Each row of numbers belongs to one of the objects below and depends on some of the facts about them. Some rows are named. Which object is each other row?

How the objects are related:
robris Θ:trotur η:dadrebrol
roben Θ:trotur
miflitam Θ:senum η:bradrin
mupunok Θ:moskel η:nuro Ω:skikir
grumuple Θ:nagibrar η:garen Ω:mopo
patil Θ:dregrufe η:bristom Ω:deplek
duva Θ:nerel η:damok
zazi Θ:pupe η:muska Ω:difem
vovam Θ:brogok Ω:kliskan
tegri Θ:tidror η:fliklim Ω:kope
tabostor Θ:dregrufe η:betom Ω:zese
meskil Θ:zese η:ziskes
trotur Ω:zazi
stostigra Θ:pupe η:zazi Ω:kozar
sepipas Θ:fudipe Ω:fluskar
dritrerar Θ:lebri η:zedrinik
stibroklen Θ:nudris η:drini Ω:flaklek
gesa Θ:gemur η:siklas Ω:ziskes
gasta Θ:senum η:sali
rogen Θ:trobul η:difem
festel Θ:deduk η:fomi Ω:neno
deduk Ω:pebu
fudipe Ω:driflo
skasim Θ:nagibrar η:neno Ω:gragril
brupa Θ:pupe η:truvul Ω:damok
nuras Θ:trene η:brevo Ω:plupuskin
madebun Θ:trotur η:roben
goska Θ:brufos η:truste
fluskar Θ:tusta η:kubro
brige Θ:trene η:flaklek
kliskan Θ:bonas
dabrak Θ:nerel Ω:mupunok
kubro Θ:tusta Ω:vinino
pleskom Θ:deduk η:festel Ω:fotravuk
motrol Θ:brufos Ω:plarom
fogrer Θ:daskeskam η:kegol Ω:muska
truste Θ:brufos η:totovem Ω:klunuk
grurem Θ:voston η:treflur Ω:gasta
nagibrar Ω:bribin
megik Θ:topu η:gralukul
tiplipa Θ:gemur η:gesa Ω:klasti
muplum Θ:nagibrar η:tremivil Ω:vovam
senum Ω:gesa
brodel Θ:brufos η:fisti Ω:trotur
timobal Θ:piplu Ω:drebrer
vonok Θ:brogok η:kadum Ω:zibra
lasteflos Θ:nagibrar η:skasim Ω:revur
ditru Θ:topu η:voger Ω:kubro
moskel Ω:treflur
rakek Θ:brufos η:besir Ω:dregrufe
difem Θ:trobul η:bradun Ω:truste
zese Ω:garen
breklem Θ:topu η:ditru Ω:fisti
garen Θ:nagibrar η:plupuskin Ω:skasim
kadum Θ:brogok η:vovam Ω:getos
biplogrul Θ:trene η:lefus Ω:tidror
voger Θ:topu η:megik Ω:plogim
stapa Θ:gemur Ω:skegrikur
fubral Θ:trene η:trifegri Ω:tranil
vipu Θ:moskel η:funol
driflo Θ:zese η:meskil Ω:breklem
gripin Θ:dregrufe η:briskes Ω:stidodrar
neno Θ:nagibrar η:dalir Ω:tremivil
zibra Θ:zese η:pagi Ω:briskes
brikli Θ:pupe η:klukur Ω:tegri
klema Θ:brufos η:stoklek Ω:rezok
damok Θ:nerel η:brobri Ω:madebun
lefus Θ:trene η:fubral
nedrinu Θ:nudris η:getos Ω:gripin
trene Ω:riklizur
siklas Θ:gemur η:suflem Ω:trene
flugra Θ:tidror η:tegri
brevo Θ:trene η:brige Ω:nedrinu
plogim Θ:brufos η:goska
plarom Θ:brufos η:plogim
plastal Θ:trotur η:robris Ω:dabrak
stidodrar Θ:bonas η:ruflo Ω:bradun
deplek Θ:moskel η:mopo
paven Θ:trobul η:sapu
nifu Θ:dregrufe η:fubrak Ω:dedum
truvul Θ:pupe η:vinino
gralukul Θ:topu Ω:drufaflus
funol Θ:moskel η:skubrak
treflur Θ:voston η:fubru
vefar Θ:flakon η:pipligan Ω:patil
pelo Θ:nerel η:duva
grubuka Θ:bonas η:kliskan
suflem Θ:gemur η:kuzim
dalir Θ:nagibrar η:muplum Ω:gralukul
skubrak Θ:moskel η:deplek Ω:ditru
drini Θ:nudris η:nedrinu
floren Θ:nagibrar η:stastir
nudris Ω:sali
getos Θ:nudris η:ziflis Ω:festel
ruflo Θ:bonas η:benar Ω:pleskom
duskufun Θ:zese η:mulu Ω:deduk
pipligan Θ:flakon
klunuk Θ:fudipe η:sepipas
fotravuk Θ:trobul η:rogen Ω:nisik
sali Θ:senum η:revur Ω:piplu
pagi Θ:zese Ω:bonas
luflas Θ:trobul η:siplomor
tidror Ω:kadum
rezok Θ:bonas η:brodrak Ω:bradrin
ziskes Θ:zese η:fizor Ω:nifu
lostol Θ:flakon η:vefar
zedrinik Θ:lebri Ω:fliklim
bradrin Θ:senum Ω:vefar
klukur Θ:pupe η:stostigra Ω:goska
skikir Θ:pupe
fubrak Θ:dregrufe η:skonim Ω:mamuli
gemur Ω:dadrebrol
brevon Θ:nerel η:pelo Ω:grurem
ziflis Θ:nudris
bristom Θ:dregrufe η:gusok
trobul Ω:ziflis
plupuskin Θ:nagibrar Ω:fomi
drebrer Θ:tusta η:fluskar Ω:duskufun
fisti Θ:brufos η:plarom
brogok Ω:fizor
dregrufe Ω:timobal
revur Θ:senum η:miflitam
bribin Θ:dregrufe η:gripin Ω:trifegri
sadumer Θ:deduk η:pleskom Ω:bruklar
besir Θ:brufos η:brodel
klasti Θ:daskeskam Ω:biplogrul
gumos Θ:deduk η:gibas
sapu Θ:trobul η:fotravuk
flaklek Θ:trene Ω:topu
drufaflus Θ:voston η:grurem Ω:motrol
tekan Θ:deduk η:gumos Ω:bipon
stebel Θ:flakon η:lostol
fizor Θ:zese η:duskufun Ω:voston
vefos Θ:pupe η:skikir
gusok Θ:dregrufe η:tranil Ω:rakek
rirek Θ:brufos η:peklel Ω:brodrak
retotril Θ:trene η:nuras Ω:trobul
bruklar Θ:brufos η:rirek Ω:klema
peklel Θ:brufos η:klema
stastir Θ:nagibrar η:lasteflos
migos Θ:nagibrar η:floren Ω:dalir
muska Θ:pupe η:brafim
nisik Θ:tusta η:drebrer
bipon Θ:dregrufe η:dedum Ω:lebri
brobri Θ:nerel η:dabrak Ω:fubral
brodrak Θ:bonas η:grubuka Ω:gusok
pebu Θ:trene η:vezan Ω:kuzim
kozar Θ:brufos η:motrol Ω:skubrak
vezan Θ:trene η:biplogrul Ω:robris
vinino Θ:pupe η:riklizur
briskes Θ:dregrufe η:tabostor
totovem Θ:brufos η:bruklar Ω:betom
dadrebrol Θ:trotur η:madebun Ω:stapa
gibas Θ:deduk η:sadumer Ω:grumuple
dedum Θ:dregrufe η:nifu
skonim Θ:dregrufe Ω:moskel
riklizur Θ:pupe η:sabrizu Ω:peklel
betom Θ:dregrufe η:bipon Ω:stibroklen
fomi Θ:deduk η:kope Ω:lasteflos
sabrizu Θ:pupe η:brikli
siplomor Θ:trobul η:paven
kuzim Θ:gemur η:stapa Ω:stostigra
gragril Θ:tidror η:flugra Ω:nuras
topu Ω:mulu
nuro Θ:moskel
tremivil Θ:nagibrar η:grumuple Ω:skonim
piplu Ω:migos
fubru Θ:voston Ω:brobri
bradun Θ:trobul Ω:ruflo
brafim Θ:pupe η:vefos Ω:fubrak
fliklim Θ:tidror
stoklek Θ:brufos η:kozar
trifegri Θ:trene η:retotril Ω:vezan
mamuli Θ:brogok η:vonok
kegol Θ:daskeskam η:klasti Ω:brafim
mulu Θ:zese η:zibra Ω:muplum
skegrikur Θ:nudris η:stibroklen
kope Θ:deduk Ω:fogrer
benar Θ:bonas η:rezok Ω:pagi
mopo Θ:moskel η:mupunok Ω:senum
tranil Θ:dregrufe η:bribin

Some rows with their names:
[ 1 -3  2 -1 -1  3  1  0  0  0 -3  1 -2  2  0 -1  4  0 -1  0  0  1  3 -2
 -1  1  0 -2 -2  2  0 -1  1] -> kuzim
[ -1  13  -6  16   6   5  -2   5  -9  -6   3  -5   0  -9  -6  10 -20   4
   6   0  -1  -6   0  -1   1   6  -3   3   8 -14  -2   0   1] -> trene
[  8 -13   0   2  -1   3   3   1  -8  -5 -10  27  -8   6  -3  -1  -5 -12
  -7   2  -5   7  12  -9  -3   2  10  -4  -7   4  13  -2   1] -> fisti
[  3   2   3  -9  -7  -2  10   2   9  -3 -28 -30  -5 -15   2   8  17   5
  -2   0  -5 -10   2  -2  -7  14  -3  -9  -4 -12  -6  -4   5] -> brupa
[ 2 -1  0 -3  0 -2  3  0  0  1 -1  0  0 -1  2  0  1 -2 -1 -1  0  1  1 -1
 -2 -1  1  0 -2  1  0 -1  0] -> pipligan
[-4  5 -2 11  5 10 -9 -2 -1 -1  6  8  1  6 -5 -9  9  4 10  7  6 -2 -2  1
  9  5 -6  0  0  8 -1  5  3] -> brige
[  7  -3  -1 -12   3   4   9  -2  -2  -7  -2  12  -8 -10  -4  -1   9  -4
  -2  -4  -2   5   0   0  -5  -1   8  -5   2  -9   2  -4  -4] -> vinino
[  6  -6   2  -6  -1  -6   6   4   0   3  -8  -2   3  -2   2  -1  -8  -5
  -5  -5  -3   3   3   2  -1 -12   3   3  -6  -4   4  -5  -2] -> sali
[ 4  1 -1  0 -1 -2  5  0  0 -1  0 -5  1 -3  4  1 -3 -3 -3 -2 -2  1  2  2
 -3 -2  3  0 -3 -2 -2 -2 -2] -> paven
[  5   5  -5   6   0   0   7   3   2  -1  -2 -13   0 -11   3   6 -11   0
  -2  -4  -3  -4   3  -3  -2   3   4   1   1  -8  -5  -2  -1] -> stibroklen
[-2 -4 -8  3  0 -1  1  0  2  0  8 -3  6 -1  7 -4 -9  1  2 -1  3 -2 -3 -3
  1  1  4  6  2 -4 -7  3 -4] -> getos
[ -2  -2   3  -6   0   7  -1   2  -3  -7 -14  -9   1   4  -2   6   3   2
   2   1   1   3   1  -3   0   3   4  -3   0 -12   2   0   3] -> zese
[ -7  -1   0   0  -7 -15  -6 -10  -3  12   5   1   6  17   5 -14  -2  -8
   3  15   6 -10  -2   3   3 -15  -4  12  -4   6   1   6  -2] -> retotril
[  4  -8  -1  -1   3  10   2  -5  -7  -8  -6  17 -13   3  -4   2   9  -6
  -3   9  -2   4   5  -9  -4  20   9 -12   0   9   3   1   1] -> plogim
[ -9   1  -7  14  -4   0  -6   7  10  -1   1  -4   7   0   4  -5  -6   6
   9  -3   4 -10  -1  -5   2  -2  -9   9  -3 -12  -6   6   3] -> klukur
[ 0  2  1 -1  2  3 -2 -1  0 -1  3  1  0  3  0 -2  2  2  1  0  1  0  1 -2
  2  2  0 -2  2  6 -1  1  1] -> grubuka
[-2  4  1  6  1  5 -7  1  0 -3  6  6  0  8 -1 -4  8  5  5  1  3  1 -1  0
  3  2 -4 -2  0  9 -1  3  3] -> bradun
[ -7  -3  -6   3   0   1  -1   0  -3  -3   2  -5   5   1   4   3 -17   0
   5   0   3  -2  -5  -5   1  -5   6   8   7 -16  -3   4  -2] -> tidror
[ 0  0  3 -2 -1  1  1  0  0  0 -6 -2  1  2  0  0  5 -1  0  1  0  0  3 -1
  0  2 -2 -4 -1  6  1  0  2] -> brodrak

Which object is each row?
No name comes twice in this set of rows, the named rows included.
[-11  -3   3  10  -5   3 -16   2   5   4  -5   2   2  17   3  -6  12   8
   9  11   5  -8  -2  -3   6  15 -14  -4  -5  17   3   8  10]	rirek
[ 2  2 -7 11  8 13  0  1 -1 -9 10 10 -2 -6 -2  0  2  5  4 -4  3  4 -1 -5
  3 15  6 -3  7  2 -6  1 -1]	kliskan
[ -6   6   1  13   0   2 -10   1   3   3  -1  -3   6   7  -3  -7   3   5
   8   8   4  -9   1   0   7   1 -14   4  -6   8  -3   5   7]	brevo
[ -2  -6  -2  -8   0  -5  -1 -12  -7   1  18  21  -3   9   5 -10  -2 -11
  -2   4   5   5  -5   3  -1 -12   9   5   5   9   3   2 -10]	ziflis
[ 1  4 -6 12  3  6  0  2  2 -8  6 -3  2 -2  2  2  1  6  5 -3  2 -3  0 -4
  1 10  0 -1  4  3 -7  1  2]	mulu
[ -4  -1   0 -13  -5 -11  -3 -10 -10   2   8   6   2  15   4  -2  -9 -12
   0   7   4   0  -5   2  -2 -18   6   8   6  -8   4   4  -5]	trobul
[-6 -2  1  0 -2  7 -5 -1  4 -5 -1 11 -4  5 -3 -5 17  2  5  1  4 -1 -1 -4
  0  3 -4 -4  1 -2  0  3  4]	stostigra
[  7   0   3 -10   7  15   9  -1   1  -8 -10  -9  -9 -14  -5   6  20   3
   0  -2  -1   8  -1  -2  -4  21   8 -14   5   4  -5  -5   1]	madebun
[  4   2   3 -10   1   9   6  -1   4  -7 -14 -19  -6 -10  -2   7  18   6
   0   2  -1   1   1  -1  -3  20   1 -11   1   3  -5  -3   4]	damok
[ 10  11   4  -8   3 -10   8  -2  -9   5  13  13 -11  -7  -6   6  -3 -11
 -10  -4  -8   4   4  11  -7 -11   5  -2   4   7   6  -8  -6]	skegrikur

Now the same objects, written a new way:
Some objects and their rows:
[-1  1  1  2  3 -1  1 -5  3  7 -4  6 -3 -1  1  6 -4  2 -8  2  3  5 -2 -6
 -3  1 -2  0 -2] -> voger
[-9 -4 -2 -5  8 -3  0  0 -5 -2  4 -4 -5  1 -1  2  3  6 -4  1  2  0  1 -2
  3  1 -4  1  1] -> funol
[ 0 -5 -4  1 -1 -7 -2  7 -4 -1  3  3  4  5  0  3 -2  0  6  1  1 -3 -1  2
 -2  0  6 -3  7] -> fotravuk
[  5   3  20   4   4   2 -12  12  29 -17  13  -2  -8 -16   8 -12   2  12
 -22 -11   5 -18  26 -11  17 -16 -32 -12   7] -> skubrak
[  3  -1  -2   3  -3   1  -1  10  -4  -6   0 -11   3   6  -2  -8   0   3
  12   0  -8  -6   1  11  -3  -3  -3   6  -5] -> lebri
[ -5   1  -3  -2  -4   0  -5   9  -5 -16   5  -4  -3  -7  -3  -2  -2  -7
  12   2   5  -1   2   5   7   6   6  -1   2] -> briskes
[ -5   1   1   4  -8  -1  -6  -9   9  12  -3   5  -1  -7   0   5   0  -2
  -7  -7   1   6 -10  -7  -7  -3  -1   6  -2] -> retotril
[-4 -1 -1 -2  4 -2  0  1 -1  0  1  0 -1  1  1  1  1  1 -1  0  0  0  0 -1
  1  0 -2 -1  1] -> duva
[ -5  -4  -3   0   4   5   1  -3 -15  -7  -1 -10 -12   3  -2   1   8   8
  -6  -5  -3   0  -2 -13   7   0   0  -3   2] -> floren
[-3 -6  3 -8 -3 -1 10  3 -6 -7 11 -6  8 -4 -4 -9  6  7  4  1  4 -2  1  5
  4 -3  7 -2  3] -> plogim
[ -8  -5   5  -3   2   0  16 -11  -3   5   1  -1  -3  -7  -5   3  -2  20
 -15   5  10   7  -4  -7   1   2   0   4  -5] -> brodel
[  6   3  -1  13  -3   7   5  -5  -3   4 -16  -6  -8   6  -1   1  -5   9
  -8  -2  -7   2  -3  -9  -6  -1  -5   6 -11] -> nagibrar
[ -2   1   1  10 -13  -2  -6  -9  13  17  -8  11   2  -6   0  10  -7   0
  -9  -5   3   5 -14 -11 -12  -1   3   6   1] -> brevo
[ 1 -2 -1  4 -3 -3  0  2  1  5 -3  6  0  2  1  6 -6  3 -4  4  2  0 -5 -5
 -5  2  4  1  3] -> nedrinu
[ 13  -1   0  14 -14   4   2   2  -1   3 -15   7   1   5   2   8  -7   0
  -3  -1  -2  -4  -8 -17  -7   1  15  -3   8] -> garen
[12  6  2  9 -6  1  1 -3 11  9 -9 14  6  0  4  5 -8 -8 -4  1  2  5 -2 -5
 -8 -1  3 -2 -1] -> zedrinik
[-13  -5  -3  -6   9  -2   0  -1  -8  -1   6  -7  -9   1  -3   1   5  10
  -5   1   1   0  -1  -2   4   2  -5   2   0] -> stebel
[  3  -2  -2   4  -1   0  -1  11  -4  -6   1 -10   3   7  -2  -7   0   2
  12   1  -9  -7   2  12  -4  -4  -3   5  -5] -> bonas
[-9 -6 -3 -3  4 -4 -1  2 -7 -1  4 -3 -5  3 -2  3  0  8 -2  1  1 -1 -2 -2
  1  2 -1  1  3] -> gesa

Name these rows:
No name comes twice in this set of rows, the named rows included.
[  1  -4   5   3  -6  -1  15 -10   3  10  -4   8   3  -6  -3   5  -9  15
 -14   6   9   6  -7  -9  -6   2   7   4  -2]	totovem
[10  1 -1  8 -8 -4 -1  7  5  4 -3 12  9  4  4  5 -7 -8  5  3  1 -2 -1 -1
 -8  0 10 -4  7]	bradun
[-6 -4 -1 -4  7 -3  0  2 -4 -1  3 -1 -4  2  0  3  2  2 -3  2  1  1  2 -2
  0  0 -3  0  0]	paven
[ 12   2   0  11 -10   4   2  -1  -3   1 -11   4   0   5   3   2  -2  -4
  -2  -5  -3   0  -5 -13  -3  -2  10  -6   4]	grumuple
[ -5 -12   0  -8  -5  -5  10   7 -13  -9  13  -8   9  -2  -7  -9   6  11
  11   1   4  -7  -1   8   6  -2  12  -1   8]	plarom
[ 10  10  15 -12   9   9 -14  11  22 -21  17 -11  -3 -20  10 -11   6  21
  -5 -22   1 -29  22  -1  27  -8 -35  -6  20]	vinino
[ 24  19  20  12  -3   4 -11  16  39 -17   6   7   8 -20  16  -7   0   6
 -10 -20   7 -21  22  -8   9 -19 -26 -13  13]	kubro
[ -5  -3   0 -14   7   5  -1 -15  -4  10   0  -3 -13  -1  -2   7  -7  15
 -11   1  -1   1  -4  -5  11  11 -11   7   3]	brupa
[ -5   1  -1  12  -8   1  -2  -3   5   3 -12  10 -11  -8  -4  15 -20   7
 -10  10  12   5  -8 -12  -5  15   6   7   0]	tabostor
[ 15  -3  -3  14 -16   0   0   5  -6  -1  -9   5   6   9   1   3  -3  -5
  10  -7  -3  -7  -5 -10  -3  -1  17  -7  11]	plupuskin
[ -2   2   0   7  -8   1  -3   2   2  -5  -6   6  -6  -7  -3   6 -12  -1
   1   6   9   3  -4  -4   0   9   7   2   1]	betom
[ 7 -6 -5  8 -9 -9 -3 10  0  1  0  8 10  8  0  5 -7 -4 12  1  2 -7  0  2
 -6  1 12 -3 10]	fomi
[ 3 -3  5  1 -7 -1 13 -3  0  3  1  4  7 -5 -2 -2 -3  8 -4  3  8  2 -4 -2
 -2 -1  9  0  0]	bruklar

